Below is a small trained network, with its code and all its weights. Each question gives an input and a target symbol and asks what happens when units are switched off, that is, made to give their printed mean instead of their output.

import numpy as np


def w(rows, s, z=0):
    codes = np.array(rows[::2]) - 128.0
    scale = np.full(codes.shape[1], s)
    scale[-1] = z or s
    return codes * scale


def softmax(a):
    e = np.exp(a - a.max(-1, keepdims=True))
    return e / e.sum(-1, keepdims=True)


def log_softmax(a):
    a = a - a.max(-1, keepdims=True)
    return a - np.log(np.exp(a).sum(-1, keepdims=True))


def net(x, mask):
    ids = ['αβγδζηθλμξπστφψω'.index(c) for c in x.split()]
    T = len(ids)
    res = E[ids] + P[:T]
    u = 0
    for l in range(3):
        r = res
        for j in range(3):
            rows = slice(3 * j, 3 * j + 3)
            q, k, v = (r @ M[l][rows].T for M in (Q, K, V))
            z = softmax(np.where(np.tri(T) > 0, q @ k.T / 3**0.5, -1e9)) @ v
            o = O[l][rows]
            res = res + np.where(mask[u + j], z, o[:, -1]) @ o[:, :-1]
        u += 3
    return log_softmax(res[-1] @ U[:, :-1].T + U[:, -1])


Q, K, V, O = {}, {}, {}, {}
E = w([
[195,132,80,134],'α',
[186,95,246,80],'β',
[154,96,132,129],'γ',
[48,117,186,190],'δ',
[103,139,143,112],'ζ',
[51,183,160,110],'η',
[108,189,174,198],'θ',
[114,119,134,122],'λ',
[120,217,75,44],'μ',
[109,128,139,125],'ξ',
[94,147,150,113],'π',
[74,125,82,36],'σ',
[215,167,135,183],'τ',
[125,131,135,123],'φ',
[109,30,145,174],'ψ',
[180,67,76,144],'ω',
],0.012)
P = w([
[148,115,148,140],'0',
[147,123,164,167],'1',
[149,114,181,169],'2',
[154,116,196,167],'3',
[148,117,228,151],'4',
[171,113,251,131],'5',
],0.0029)
Q[0] = w([
[156,121,170,183],'L0H0',
[93,135,94,73],'L0H0',
[145,116,191,210],'L0H0',
[123,142,52,55],'L0H1',
[128,137,76,105],'L0H1',
[132,116,193,178],'L0H1',
[121,117,101,224],'L0H2',
[133,142,157,8],'L0H2',
[137,125,114,219],'L0H2',
],0.013)
K[0] = w([
[119,85,206,185],'L0H0',
[124,160,59,73],'L0H0',
[92,58,214,183],'L0H0',
[168,104,190,239],'L0H1',
[157,98,163,182],'L0H1',
[78,170,36,2],'L0H1',
[112,155,65,226],'L0H2',
[134,92,190,31],'L0H2',
[123,151,99,210],'L0H2',
],0.011)
V[0] = w([
[134,169,62,88],'L0H0',
[139,173,57,101],'L0H0',
[130,160,70,90],'L0H0',
[103,124,106,109],'L0H1',
[178,105,185,251],'L0H1',
[96,167,71,2],'L0H1',
[71,135,50,119],'L0H2',
[182,124,200,141],'L0H2',
[62,129,54,88],'L0H2',
],0.008)
O[0] = w([
[126,133,78,64,23],'L0H0',
[117,136,68,60,30],'L0H0',
[129,130,83,58,34],'L0H0',
[134,131,148,100,109],'L0H1',
[97,129,55,172,196],'L0H1',
[165,118,227,87,66],'L0H1',
[111,130,107,21,35],'L0H2',
[139,123,145,210,217],'L0H2',
[129,133,111,1,11],'L0H2',
],0.0075,0.0012)
Q[1] = w([
[174,73,87,111],'L1H0',
[163,99,87,107],'L1H0',
[108,149,145,134],'L1H0',
[171,136,116,177],'L1H1',
[82,129,133,177],'L1H1',
[168,115,109,254],'L1H1',
[140,129,140,156],'L1H2',
[99,129,111,116],'L1H2',
[102,127,104,116],'L1H2',
],0.018)
K[1] = w([
[134,80,5,51],'L1H0',
[114,109,30,43],'L1H0',
[122,167,190,169],'L1H0',
[192,125,157,183],'L1H1',
[75,103,231,174],'L1H1',
[195,96,191,219],'L1H1',
[100,137,171,133],'L1H2',
[129,131,80,106],'L1H2',
[137,125,59,74],'L1H2',
],0.012)
V[1] = w([
[98,88,89,122],'L1H0',
[67,149,89,93],'L1H0',
[38,231,148,83],'L1H0',
[172,177,187,130],'L1H1',
[102,254,119,140],'L1H1',
[8,110,170,147],'L1H1',
[128,121,119,152],'L1H2',
[152,135,160,151],'L1H2',
[138,148,177,113],'L1H2',
],0.0088)
O[1] = w([
[141,126,141,64,77],'L1H0',
[141,145,194,93,3],'L1H0',
[104,154,221,146,14],'L1H0',
[102,153,116,205,216],'L1H1',
[107,223,155,111,125],'L1H1',
[2,108,205,91,181],'L1H1',
[101,131,133,107,180],'L1H2',
[93,124,119,144,230],'L1H2',
[122,114,112,200,146],'L1H2',
],0.0081,0.0024)
Q[2] = w([
[134,179,110,167],'L2H0',
[207,117,189,6],'L2H0',
[41,98,92,203],'L2H0',
[93,160,140,123],'L2H1',
[166,102,113,142],'L2H1',
[164,102,113,136],'L2H1',
[127,127,85,109],'L2H2',
[108,112,172,133],'L2H2',
[128,135,58,107],'L2H2',
],0.012)
K[2] = w([
[148,162,109,203],'L2H0',
[127,163,108,5],'L2H0',
[118,73,166,211],'L2H0',
[122,136,132,180],'L2H1',
[123,122,127,76],'L2H1',
[134,123,128,55],'L2H1',
[128,107,121,191],'L2H2',
[101,121,130,84],'L2H2',
[142,108,119,237],'L2H2',
],0.012)
V[2] = w([
[104,2,137,132],'L2H0',
[177,51,95,75],'L2H0',
[228,144,43,186],'L2H0',
[131,104,112,90],'L2H1',
[132,162,150,173],'L2H1',
[130,145,114,181],'L2H1',
[113,120,154,202],'L2H2',
[113,166,141,187],'L2H2',
[155,194,152,120],'L2H2',
],0.0086)
O[2] = w([
[100,10,167,131,150],'L2H0',
[195,83,187,115,3],'L2H0',
[157,163,157,255,221],'L2H0',
[116,134,154,143,75],'L2H1',
[145,120,95,108,187],'L2H1',
[137,111,98,139,211],'L2H1',
[115,117,171,167,137],'L2H2',
[122,149,160,171,135],'L2H2',
[126,165,136,103,110],'L2H2',
],0.0092,0.0038)
U = w([
[201,139,72,130,153],'α',
[156,198,162,169,67],'β',
[157,109,129,63,253],'γ',
[124,146,177,124,201],'δ',
[57,91,88,100,32],'ζ',
[114,128,154,147,59],'η',
[114,51,175,118,58],'θ',
[123,136,169,128,201],'λ',
[79,184,255,121,113],'μ',
[120,106,152,166,118],'ξ',
[163,202,131,103,155],'π',
[78,173,38,135,93],'σ',
[128,141,156,127,174],'τ',
[130,131,145,122,151],'φ',
[117,149,196,125,212],'ψ',
[202,61,14,121,60],'ω',
],0.0064,0.0042)

Each question gives the input, a string of symbols that net reads in full, and the target symbol t.
The units are the heads (3 rows each of Q, K, V and O). Each row of codes is followed by its name. A weight is (code - 128) times the scale printed after its matrix; where a second scale follows, it is the last column's (O and U).
mask holds one flag per head, layer by layer. A switched-off head (its flag False) gives its mean, the last column of its rows in O, instead of its output. The means were averaged over made-up inputs and are rounded, as every weight is.
A unit's drop is (log p(t) with every unit on - log p(t) with that unit switched off) / (log p(t) with every unit on - log p(t) with every unit switched off).
The circuit of an input: a set's keep is (log p(t) with only the set's units on - log p(t) with every unit switched off) / (log p(t) with every unit on - log p(t) with every unit switched off). Starting from all 9 units, units are removed one at a time, each time the one whose removal leaves the highest keep (on an exact tie, the one counted first), for as long as the keep stays at least 0.8.
circuit, biggest first: the units of the circuit, biggest drop first
most important unit: the unit with the biggest drop
heads that matter: for each layer, one digit per head in row order, 1 if its drop is at least 0.15 and else 0, layers parted by /
input α β θ ω, target ξ: most important unit : L0H2
input δ σ ζ θ ω, target σ: circuit, biggest first : (L1H1 L2H0 L0H1 L0H0)
input ζ δ δ α ω γ, target ζ: circuit, biggest first : (L2H0 L1H1 L0H0)
input λ φ ξ ψ α, target θ: heads that matter : 100 / 010 / 100
input ξ λ σ, target γ: circuit, biggest first : (L2H0 L0H2 L1H0 L0H0)
input δ τ ξ, target β: heads that matter : 001 / 010 / 101
input ξ σ ω α, target γ: circuit, biggest first : (L1H0 L2H0 L0H2 L0H0)
input π σ δ ζ, target ζ: heads that matter : 110 / 111 / 100
input π θ δ λ ζ θ, target σ: heads that matter : 001 / 110 / 110
input ψ α τ η, target β: heads that matter : 001 / 110 / 101
input α η ψ, target θ: circuit, biggest first : (L2H0 L1H1)
input δ ζ γ σ, target γ: circuit, biggest first : (L2H0 L1H0 L0H2 L0H0)
input ζ α π η, target μ: circuit, biggest first : (L1H0 L1H1)
input α α β ω ω δ, target ξ: most important unit : L0H2
input ξ π μ ω θ, target σ: circuit, biggest first : (L2H0 L1H1 L0H0 L2H2)
input σ ξ α ψ ω ζ, target θ: heads that matter : 110 / 110 / 100
input θ θ α, target σ: circuit, biggest first : (L2H0 L1H1 L0H1)
input δ ξ δ ω α, target ζ: circuit, biggest first : (L2H0 L1H1 L0H0)
input α τ π ω γ, target β: heads that matter : 001 / 010 / 100
input θ ω θ β σ ξ, target ξ: heads that matter : 101 / 100 / 101
